Below is a small trained network, with its code and all its weights. Each question gives an input and a class and asks what happens when units are switched off, that is, made to give their printed mean instead of their output.

import numpy as np


def w(rows, s, z=0):
    codes = np.array(rows[::2]) - 128.0
    scale = np.full(codes.shape[1], s)
    scale[-1] = z or s
    return codes * scale


def norm(h):
    return h / np.sqrt((h * h).mean(-1, keepdims=True) + 1e-5)


def f(y):
    return np.maximum(y, 0)


def log_softmax(a):
    a = a - a.max(-1, keepdims=True)
    return a - np.log(np.exp(a).sum(-1, keepdims=True))


def net(x, mask):
    res = np.array(x, float).reshape(1, 6) / 4 @ E
    u = 0
    for l in range(2):
        y = f(norm(res) @ A[l][:, :-1].T + A[l][:, -1])
        res = res + np.where(mask[u : u + 16], y, B[l][:, -1]) @ B[l][:, :-1]
        u += 16
    return log_softmax(norm(res)[-1] @ U[:, :-1].T + U[:, -1])


A, B = {}, {}
E = w([
[215,111,61,114,206,125,210,76,59,157],'x0',
[178,124,108,90,45,146,133,72,130,48],'x1',
[128,126,129,127,126,129,124,126,129,128],'x2',
[90,108,184,3,115,136,118,184,7,124],'x3',
[156,174,6,105,176,56,50,195,117,60],'x4',
[22,117,51,235,77,148,139,120,29,116],'x5',
],0.0017)
A[0] = w([
[186,136,103,93,52,198,129,86,130,77,4],'0.n1',
[92,186,164,147,56,62,49,149,175,112,15],'0.n2',
[112,155,141,160,214,142,119,218,123,253,38],'0.n3',
[94,148,168,46,104,133,155,165,65,121,22],'0.n4',
[96,108,210,121,94,224,192,29,141,214,11],'0.n5',
[137,173,111,175,123,115,162,106,185,120,13],'0.n6',
[192,150,91,86,51,177,117,95,123,61,54],'0.n7',
[105,156,138,44,123,106,155,170,55,119,32],'0.n8',
[106,143,144,48,107,128,160,159,59,117,20],'0.n9',
[175,90,178,66,169,119,125,152,170,112,78],'0.n10',
[200,147,70,122,177,52,168,62,74,178,18],'0.n11',
[182,69,182,85,173,124,145,121,184,126,47],'0.n12',
[150,181,89,179,131,108,151,100,195,112,67],'0.n13',
[68,31,96,203,110,130,151,135,45,104,95],'0.n14',
[143,183,96,181,139,97,151,109,195,127,72],'0.n15',
[141,176,109,179,119,119,162,105,192,118,8],'0.n16',
],0.0032,0.003)
B[0] = w([
[39,113,166,130,180,30,174,81,122,87,158],'0.n1',
[122,100,148,103,168,217,212,157,139,106,187],'0.n2',
[93,97,174,87,132,48,169,10,131,33,200],'0.n3',
[170,53,141,179,184,159,33,69,113,164,193],'0.n4',
[230,127,156,208,57,39,173,254,102,122,252],'0.n5',
[148,71,136,130,151,146,56,108,80,153,148],'0.n6',
[47,115,175,137,176,63,162,91,116,130,191],'0.n7',
[172,60,148,182,152,159,37,75,143,140,189],'0.n8',
[156,60,147,181,167,151,40,81,124,153,182],'0.n9',
[99,179,76,131,78,143,135,93,100,178,206],'0.n10',
[98,99,166,97,155,249,182,195,165,67,202],'0.n11',
[99,195,79,107,67,135,120,98,110,186,193],'0.n12',
[146,78,160,117,144,144,62,119,61,157,196],'0.n13',
[150,209,120,31,97,136,129,80,166,201,249],'0.n14',
[141,76,168,98,136,141,58,119,53,163,197],'0.n15',
[144,75,137,137,149,145,57,106,87,151,153],'0.n16',
],0.0035,0.002)
A[1] = w([
[159,98,134,114,159,217,251,131,72,140,72],'1.n1',
[73,132,159,134,98,184,97,198,170,104,59],'1.n2',
[185,99,169,88,162,106,126,122,153,155,127],'1.n3',
[148,125,126,107,121,116,154,101,88,153,144],'1.n4',
[80,179,70,175,80,161,135,112,92,149,19],'1.n5',
[146,164,47,122,161,79,70,222,141,61,19],'1.n6',
[182,87,93,252,139,149,97,64,228,155,65],'1.n7',
[60,106,154,138,153,37,161,63,138,92,44],'1.n8',
[178,230,149,51,116,119,121,128,211,178,5],'1.n9',
[73,113,208,126,67,157,106,132,163,135,124],'1.n10',
[131,90,131,120,64,88,151,53,135,39,23],'1.n11',
[144,128,50,85,174,89,82,140,92,64,109],'1.n12',
[69,198,67,164,70,150,147,118,80,162,27],'1.n13',
[52,134,155,152,213,44,156,133,134,185,3],'1.n14',
[77,131,162,135,104,205,105,200,199,90,7],'1.n15',
[130,131,130,126,123,137,131,131,135,126,95],'1.n16',
],0.0038,0.0022)
B[1] = w([
[106,145,80,145,165,176,98,206,232,48,233],'1.n1',
[184,122,66,121,193,169,170,125,137,105,183],'1.n2',
[47,145,58,170,88,135,93,114,84,116,241],'1.n3',
[119,151,107,151,135,111,76,167,195,108,211],'1.n4',
[151,183,115,34,134,108,99,108,152,164,165],'1.n5',
[179,109,220,202,33,138,231,150,125,199,197],'1.n6',
[104,65,194,14,142,155,49,170,4,132,220],'1.n7',
[98,120,136,136,139,67,135,86,138,46,166],'1.n8',
[41,219,17,114,80,126,112,78,71,184,182],'1.n9',
[181,122,41,149,207,132,155,140,139,90,254],'1.n10',
[40,142,157,151,213,38,136,115,152,113,173],'1.n11',
[134,111,220,201,63,131,190,142,174,170,234],'1.n12',
[147,209,107,35,131,93,95,91,175,172,177],'1.n13',
[116,114,136,112,85,66,126,44,137,15,166],'1.n14',
[171,113,57,125,203,183,187,148,141,84,175],'1.n15',
[126,127,129,126,130,128,129,128,126,127,128],'1.n16',
],0.0036,0.0025)
U = w([
[149,35,168,114,152,171,1,121,50,168,253],'0',
[106,248,52,65,79,124,105,94,139,206,200],'1',
[180,117,200,213,40,102,215,192,144,162,85],'2',
[136,119,61,125,213,214,181,182,185,49,64],'3',
[64,117,164,132,150,22,147,58,143,47,30],'4',
],0.0087,0.0006)

Each question gives the input, the list of numbers given to net, and the class t.
The units are the neurons (one row each of A and B). Each row of codes is followed by its name. A weight is (code - 128) times the scale printed after its matrix; where a second scale follows, it is the last column's (A, B and U).
mask holds one flag per neuron, layer by layer. A switched-off neuron (its flag False) gives its mean, the last column of its row in B, instead of its output. The means were averaged over made-up inputs and are rounded, as every weight is.
A unit's drop is (log p(t) with every unit on - log p(t) with that unit switched off) / (log p(t) with every unit on - log p(t) with every unit switched off).
The circuit of an input: a set's keep is (log p(t) with only the set's units on - log p(t) with every unit switched off) / (log p(t) with every unit on - log p(t) with every unit switched off). Starting from the 12 units with the biggest drops (on a tie, the unit counted first), units are removed one at a time, each time the one whose removal leaves the highest keep (on an exact tie, the one counted first), for as long as the keep stays at least 0.8.
circuit, biggest first: the units of the circuit, biggest drop first
top k neurons: the k neurons with the biggest drops, biggest first
top k neurons in layer l: the k neurons of layer l with the biggest drops, biggest first
input [8,-4,-2,4,5,4], class 3: top 2 neurons : 0.n11; 1.n1
input [-3,-5,4,6,-8,0], class 2: circuit, biggest first : 0.n5
input [3,-4,-7,2,8,6], class 2: circuit, biggest first : 1.n6; 1.n12
input [2,6,-2,-7,-6,8], class 1: circuit, biggest first : 0.n14; 1.n13
input [6,5,-4,-6,5,-6], class 0: circuit, biggest first : 0.n13; 1.n7
input [-3,-8,-5,-6,-8,-8], class 1: top 2 neurons : 1.n9; 0.n12
input [5,7,1,2,6,-2], class 4: circuit, biggest first : 0.n7; 1.n11
input [8,-2,1,5,8,-2], class 2: circuit, biggest first : 1.n12; 1.n6
input [2,-6,-3,-1,-4,-7], class 1: circuit, biggest first : 0.n12; 1.n9
input [-3,-6,6,2,4,5], class 4: top 4 neurons in layer 0 : 0.n3; 0.n10; 0.n12; 0.n5
input [-6,8,1,6,-1,0], class 4: circuit, biggest first : 0.n1; 1.n11
input [1,7,4,3,-2,6], class 4: top 3 neurons in layer 1 : 1.n11; 1.n8; 1.n9
input [0,4,-8,-3,-3,0], class 4: top 2 neurons in layer 0 : 0.n1; 0.n7
input [-8,3,3,-6,-7,7], class 3: top 3 neurons : 1.n10; 1.n15; 1.n2
input [3,-2,6,-2,6,-6], class 1: circuit, biggest first : 1.n9
input [3,-7,5,0,-8,-8], class 1: top 2 neurons : 0.n12; 1.n9
input [-8,-2,-7,4,1,-7], class 3: circuit, biggest first : 1.n15; 1.n10
input [5,4,0,4,-1,-6], class 1: circuit, biggest first : 0.n12; 1.n9
input [2,7,-8,-5,3,1], class 4: top 2 neurons in layer 0 : 0.n7; 0.n1
input [0,-3,1,-4,8,6], class 2: top 2 neurons : 1.n6; 1.n12
input [-3,-5,-6,4,2,6], class 1: circuit, biggest first : 0.n14
input [4,-1,-7,-8,6,8], class 0: top 3 neurons : 1.n7; 0.n13; 0.n15
input [-8,-7,7,-6,0,-6], class 3: top 3 neurons : 0.n2; 1.n15; 0.n14
input [0,5,4,-1,-6,-6], class 1: circuit, biggest first : 1.n9; 0.n12
input [7,-2,3,0,-3,4], class 3: top 2 neurons : 1.n1; 0.n11
